Moves between nodes:
σ: vud->val, zok->zot, tum->rol, gik->vun, vub->vud, sez->toz, mun->zok, mef->der, gev->kod, mos->ser, laf->kes, lol->dem, bel->did, fem->nit, fes->zun, saz->mos, tuv->mun, kog->zat, kos->mef, dep->leb, did->lol, bab->fes, zol->tuv, fas->lim, zoz->fas, lur->lok, rol->zud, vun->mek, dem->lib, veb->nus, val->biv, lib->das, zur->tum, kiv->nel, pab->bos, zat->lat, suk->num, sug->saz, nus->vav, zef->nop, lok->gev, nit->voz, zot->kos, tar->tur, zud->tar, nop->beg, kod->bel, zun->pab, biv->sez, mek->zur, voz->zol, ven->bab, gib->vez, leb->gik, ser->kog, der->gib, lat->ven, das->suk, lim->veb, toz->sug, kes->fem, vav->laf, beg->vub, num->zef, nel->zoz, bos->lur, vez->dep, tur->kiv
δ: vud->vez, zok->num, tum->ser, gik->toz, vub->gib, sez->gik, mun->suk, mef->beg, gev->laf, mos->tum, laf->kod, lol->voz, bel->fem, fem->did, fes->zoz, saz->zur, tuv->das, kog->zud, kos->nop, dep->biv, did->nit, bab->nel, zol->lib, fas->pab, zoz->zun, lur->nus, rol->kog, vun->sug, dem->zol, veb->lur, val->dep, lib->tuv, zur->mos, kiv->bab, pab->lim, zat->tar, suk->zok, sug->mek, nus->lok, zef->kos, lok->vav, nit->lol, zot->zef, tar->lat, zud->zat, nop->mef, kod->kes, zun->fas, biv->leb, mek->saz, voz->dem, ven->kiv, gib->vud, leb->sez, ser->rol, der->vub, lat->tur, das->mun, lim->bos, toz->vun, kes->bel, vav->gev, beg->der, num->zot, nel->fes, bos->veb, vez->val, tur->ven
θ: vud->gib, zok->suk, tum->mos, gik->sez, vub->der, sez->leb, mun->das, mef->nop, gev->vav, mos->zur, laf->gev, lol->nit, bel->kes, fem->bel, fes->nel, saz->mek, tuv->lib, kog->rol, kos->zef, dep->val, did->fem, bab->kiv, zol->dem, fas->zun, zoz->fes, lur->veb, rol->ser, vun->toz, dem->voz, veb->bos, val->vez, lib->zol, zur->saz, kiv->ven, pab->fas, zat->zud, suk->mun, sug->vun, nus->lur, zef->zot, lok->nus, nit->did, zot->num, tar->zat, zud->kog, nop->kos, kod->laf, zun->zoz, biv->dep, mek->sug, voz->lol, ven->tur, gib->vub, leb->biv, ser->tum, der->beg, lat->tar, das->tuv, lim->pab, toz->gik, kes->kod, vav->lok, beg->mef, num->zok, nel->bab, bos->lim, vez->vud, tur->lat

The rows follow the links: the fewer symbols apart two nodes are, the more alike their rows tend to be.

Each row is also shifted at random along 8 hidden directions that mean nothing.

The rows of 68 nodes, shuffled:
Each row stands for one node.
id 1: 33	7	14	20	-3	-18	-21	5	24	-52	18	-9	3	-26	-15	-8	0	-37	-9	-5	7	25	29	27	-21	-20	1	-17
id 2: -45	-46	-26	-18	-9	8	-28	40	-23	18	-14	20	3	15	23	18	13	4	1	-24	-32	3	2	6	-51	11	6	17
id 3: 45	-90	25	14	14	34	-41	38	-27	40	-49	49	9	-3	30	2	-48	6	-10	-5	-33	-14	5	-1	66	18	-22	21
id 4: 53	21	33	36	5	-6	0	23	-36	-44	-20	-21	-7	5	0	11	-18	-3	-13	23	-10	-14	-26	8	19	21	25	-8
id 5: -53	-16	20	26	-18	-26	-50	-28	47	40	19	22	17	1	-17	-25	-9	-8	5	-4	32	4	48	14	-17	-7	-45	-2
id 6: -1	1	-21	20	18	6	17	40	-6	-31	6	14	27	5	23	-2	-1	6	-5	-11	-13	24	-7	24	-39	-5	13	2
id 7: 13	30	-17	-6	-1	-7	-16	14	-22	17	-13	3	11	42	28	-5	26	31	6	-22	-21	0	4	-11	-56	31	8	10
id 8: 17	23	-26	-10	1	-5	45	-44	36	7	34	-10	6	-2	-19	-13	16	0	10	2	30	9	-5	-9	-7	-25	-8	-8
id 9: 76	7	0	46	4	-13	70	-36	9	-49	21	-38	-1	-3	-37	-2	-15	-26	-10	37	31	-11	-49	-1	32	-19	17	-22
id 10: 27	-30	46	99	-5	-11	-26	-21	4	49	11	19	30	2	-20	17	-6	23	-2	48	39	1	-22	25	-39	-1	-20	0
id 11: -40	-14	-22	57	10	-2	42	-15	-23	-5	-4	-11	26	42	4	3	17	14	-3	10	-3	0	-51	-12	-48	9	20	0
id 12: -71	-27	-25	-77	-7	12	-18	18	21	-1	2	13	-22	-27	5	-7	-4	-29	3	-36	-17	6	42	-1	29	-18	-12	6
id 13: -13	10	-7	-18	-12	0	-8	-3	-27	50	-16	-1	-8	34	11	12	16	36	10	1	-7	-26	-15	-21	-18	31	2	15
id 14: 37	38	33	-25	-20	-12	-27	-12	-11	-22	0	-37	-42	-29	-27	25	18	-17	-1	18	6	-8	6	-2	4	1	18	-13
id 15: -20	-11	-55	-11	15	14	60	-35	-2	-4	-1	-13	11	30	7	-13	35	2	6	-24	-18	11	-27	-41	-23	-8	17	1
id 16: 79	-5	9	24	26	15	-22	27	-10	-7	-22	29	28	8	34	-19	-7	14	-5	-22	-27	23	19	4	-2	10	-6	5
id 17: -21	10	22	11	-3	2	21	-31	-22	-22	-6	-40	-27	-14	-28	26	14	-12	-5	32	6	-11	-37	-17	17	-1	27	-12
id 18: -28	16	38	33	20	7	12	-47	-17	-26	-35	-28	-9	8	-8	-21	-7	-8	-9	12	-10	-11	-15	-42	74	15	8	-15
id 19: 65	-6	30	6	-18	-5	-57	-12	-23	58	-23	6	-10	18	2	15	16	25	6	8	-5	-18	7	-14	-24	30	-9	12
id 20: 50	-49	-36	-9	15	19	30	39	-23	-27	-23	11	7	18	27	-6	-23	-14	-10	-23	-36	-6	-19	-5	27	7	13	9
id 21: 50	4	51	28	-12	-16	-39	13	-4	-16	-6	-5	-11	-16	-15	6	-30	-14	-10	24	12	-13	12	22	27	9	-6	-9
id 22: -35	-19	-45	33	16	7	72	11	-20	-6	-3	1	29	48	17	-6	-12	17	-4	2	-6	-14	-58	-8	-8	9	15	7
id 23: 35	47	1	24	-11	-33	17	-50	37	16	26	-13	12	27	-21	-32	0	8	8	7	41	-12	9	-7	-6	1	-23	-11
id 24: 19	14	-12	3	-9	-14	12	-6	37	30	36	17	17	0	-9	-9	-8	14	10	8	37	2	9	22	-20	-15	-25	2
id 25: -27	-8	10	16	-20	-23	-2	-4	20	7	17	-1	-2	1	-22	-3	-29	-13	-2	18	30	-22	3	19	16	-3	-17	-5
id 26: -45	24	-4	46	-11	-29	45	-38	25	20	34	-11	18	27	-27	-12	-13	15	5	33	52	-22	-30	7	-7	-3	-15	-8
id 27: 34	1	41	41	16	10	9	-2	-13	13	-20	10	8	1	3	-7	-43	19	-7	31	11	-21	-22	-3	74	14	-11	0
id 28: 11	17	45	-16	-20	-22	-54	-29	1	-11	-27	-27	-37	1	-18	-19	-12	-32	-6	-7	-6	-28	41	-25	60	24	-11	-14
id 29: -36	11	16	57	-26	-48	-17	30	-30	-66	-8	-37	-3	40	-10	2	-18	-31	-18	11	-4	-29	-17	24	-37	33	26	-15
id 30: -28	-64	-33	-10	-21	2	68	-37	0	1	19	-33	-28	-7	-47	29	-3	-36	-2	31	23	-32	-62	-13	27	-26	15	-5
id 31: 43	49	38	6	15	4	-39	-37	33	-4	14	3	5	-46	-9	-8	38	3	7	-3	12	53	48	0	-26	-26	-10	-13
id 32: -21	69	23	-5	19	14	48	-26	18	-32	36	-25	-13	-64	-30	21	16	6	4	42	38	28	-21	12	21	-42	19	-18
id 33: 9	-9	-24	15	-3	2	43	-16	-23	41	-6	-5	7	44	2	11	6	32	5	17	6	-30	-52	-21	-11	19	7	11
id 34: -53	-47	-6	-8	0	2	-6	7	-24	-13	-46	-4	-12	36	15	-26	-35	-26	-12	-26	-39	-37	2	-32	71	31	-2	3
id 35: -32	-43	-36	-32	-26	-4	19	-14	22	17	36	-8	-17	-20	-32	27	16	-24	6	8	22	-3	-12	10	-33	-32	0	2
id 36: 18	-30	-4	13	-4	-12	-22	-25	37	-8	9	6	11	-4	-11	-27	2	-33	-2	-23	3	18	39	-1	-11	-17	-21	-9
id 37: 8	25	-19	-91	-13	8	-28	-9	25	37	16	7	-25	-27	1	7	40	8	19	-28	-1	18	45	-10	-23	-15	-11	9
id 38: 1	40	44	45	50	34	-5	-7	-16	-20	-22	12	25	-27	24	-4	18	31	-4	8	-17	49	1	-8	10	-5	12	-5
id 39: 16	46	-25	-22	20	0	21	-5	15	-26	-4	0	14	20	24	-42	6	6	3	-38	-16	14	24	-19	12	4	-2	-3
id 40: -52	-90	-18	26	26	35	24	23	11	-6	7	37	27	-34	7	11	-18	-18	-9	0	-8	33	-15	23	6	-39	-5	6
id 41: -38	-29	28	-1	-12	-6	-30	4	24	-3	9	9	-12	-35	-20	0	-31	-31	-6	11	17	-4	27	22	40	-16	-21	-5
id 42: 23	-4	33	27	-11	-5	-18	-26	-8	32	-4	-7	-7	-3	-18	16	4	11	1	30	17	-13	-14	-5	0	7	-4	-1
id 43: -74	-16	-4	7	1	18	1	-8	-24	61	-8	12	6	13	8	27	25	41	10	15	-1	-3	-31	-13	-36	9	3	17
id 44: 6	-12	32	38	7	9	-12	-19	-30	1	-23	-14	-5	-2	-7	20	14	3	-6	22	-9	1	-24	-15	-3	10	17	-3
id 45: -12	30	-34	-15	13	-1	19	-24	10	-12	-2	-6	13	30	16	-32	31	5	6	-38	-17	16	14	-29	-25	3	3	-2
id 46: -60	36	56	0	17	27	-4	-29	1	63	-9	16	-6	-33	-4	8	-14	49	10	41	27	-8	-6	-14	79	1	-23	7
id 47: -60	-6	28	-24	-2	15	1	-11	16	-1	13	-4	-27	-59	-28	19	-13	-18	0	27	21	2	3	9	58	-29	-5	-6
id 48: 47	29	59	-3	24	26	-42	27	-37	-12	-46	7	-13	-26	26	6	-14	18	-7	6	-31	5	14	-8	63	23	8	2
id 49: -55	42	-11	-40	12	13	3	-21	14	-30	18	-18	-13	-39	-6	10	56	-8	7	-16	-7	47	20	-8	-41	-30	21	-10
id 50: -26	-56	5	-6	-30	-21	-83	-15	38	28	7	19	-1	-6	-13	-12	12	-36	1	-31	-1	13	68	9	-46	-11	-34	0
id 51: 10	-27	0	-9	18	32	-1	26	24	29	24	46	19	-54	8	18	-5	17	6	9	14	37	10	33	-5	-38	-16	11
id 52: -50	-46	-10	-26	13	34	3	48	-37	-18	-24	9	-13	-24	19	30	-5	-8	-8	-6	-38	7	-19	4	17	-3	24	11
id 53: -49	18	-9	13	-27	-38	-14	-17	44	44	36	15	19	26	-13	-20	-6	13	12	1	43	-12	25	20	-42	1	-36	2
id 54: 2	0	5	-34	-46	-33	-43	21	-14	8	-4	-20	-36	17	-13	16	-10	-17	-2	1	0	-44	12	9	-9	28	1	3
id 55: -55	43	57	73	33	17	3	7	-31	-28	-11	-4	18	-26	6	23	6	30	-8	44	4	28	-32	16	-7	1	25	-9
id 56: -78	-4	-46	-47	-4	0	1	1	6	-4	1	-3	-4	16	13	-9	30	-9	6	-41	-23	11	19	-16	-37	-2	6	5
id 57: -30	7	48	32	16	14	13	19	-19	-13	-14	4	-2	-26	-2	11	-47	9	-11	42	11	-16	-27	15	79	4	1	-3
id 58: -17	28	36	9	6	-3	-24	-1	26	-39	20	-3	-5	-53	-16	1	1	-21	-4	9	16	33	32	26	4	-27	-2	-16
id 59: -9	44	-20	10	26	7	31	-18	24	2	20	11	33	6	15	-23	25	28	10	-14	10	35	6	-4	-33	-14	-4	-1
id 60: 35	-13	-3	14	21	26	27	54	11	-21	38	30	21	-62	2	36	-12	7	-3	27	19	42	-18	61	-24	-46	9	3
id 61: 32	-1	1	-11	14	10	-31	30	-14	-14	-29	16	8	10	34	-18	-4	1	-4	-34	-38	12	29	-7	7	17	-1	6
id 62: 19	-54	-7	-1	16	32	-7	-33	26	34	11	25	12	-40	-7	11	34	-4	7	-7	1	46	12	-8	-26	-42	-12	4
id 63: 0	45	6	-22	4	7	52	-8	15	1	28	-10	-13	-32	-20	11	-17	15	6	37	39	-9	-26	10	51	-20	0	-4
id 64: -9	-15	13	40	14	0	-26	-26	-10	8	-37	7	20	39	20	-35	3	5	-5	-24	-27	0	16	-33	9	27	-11	0
id 65: -28	1	21	24	19	9	-20	24	-19	5	-33	22	18	19	31	-19	-25	19	-6	-8	-22	-5	8	-4	33	26	-9	6
id 66: 40	5	-4	-39	23	25	3	60	7	-28	2	29	5	-42	26	-3	-29	-2	-4	-16	-15	22	22	28	44	-17	-3	5
id 67: -51	-9	-56	-54	1	18	36	19	9	10	26	11	-1	-13	8	19	24	8	11	-14	-2	17	-10	7	-39	-24	9	11
id 68: -59	15	-6	1	29	19	9	-30	7	-3	-12	5	15	1	15	-23	28	10	5	-23	-18	32	13	-29	-1	-7	0	-3

Some nodes, each with its row:
toz id 12
mun id 26
tuv id 14
voz id 10
fem id 57
tar id 16
sug id 49
rol id 45
fas id 11
lat id 61
mek id 66
kog id 6
gik id 51
zun id 65
lur id 55
saz id 67
num id 63
sez id 60
zot id 47
laf id 4
ven id 2
kes id 29
nit id 46

Row, symbols taken left to right, then the row they reach:
id 39 δ σ σ: id 15
id 40 θ δ σ: id 56
id 5 δ δ σ σ σ: id 36
id 13 σ θ σ: id 18
id 17 δ θ δ σ σ θ: id 54
id 44 σ σ σ θ θ θ: id 19
id 43 θ θ δ σ δ θ: id 48
id 27 σ σ σ θ σ: id 28
id 7 δ δ σ σ θ: id 3
id 50 θ θ δ: id 1
id 24 θ θ δ σ δ θ: id 58
id 23 δ δ σ θ θ δ: id 53
id 38 σ δ δ: id 64
id 30 δ θ σ δ σ σ: id 41
id 68 σ δ σ σ: id 52
id 25 θ θ δ: id 9
id 59 σ σ δ σ δ σ: id 20
id 34 σ θ σ δ δ: id 33
id 31 δ σ δ σ: id 62
id 42 θ θ σ σ σ: id 21
id 35 σ σ σ θ θ θ: id 8

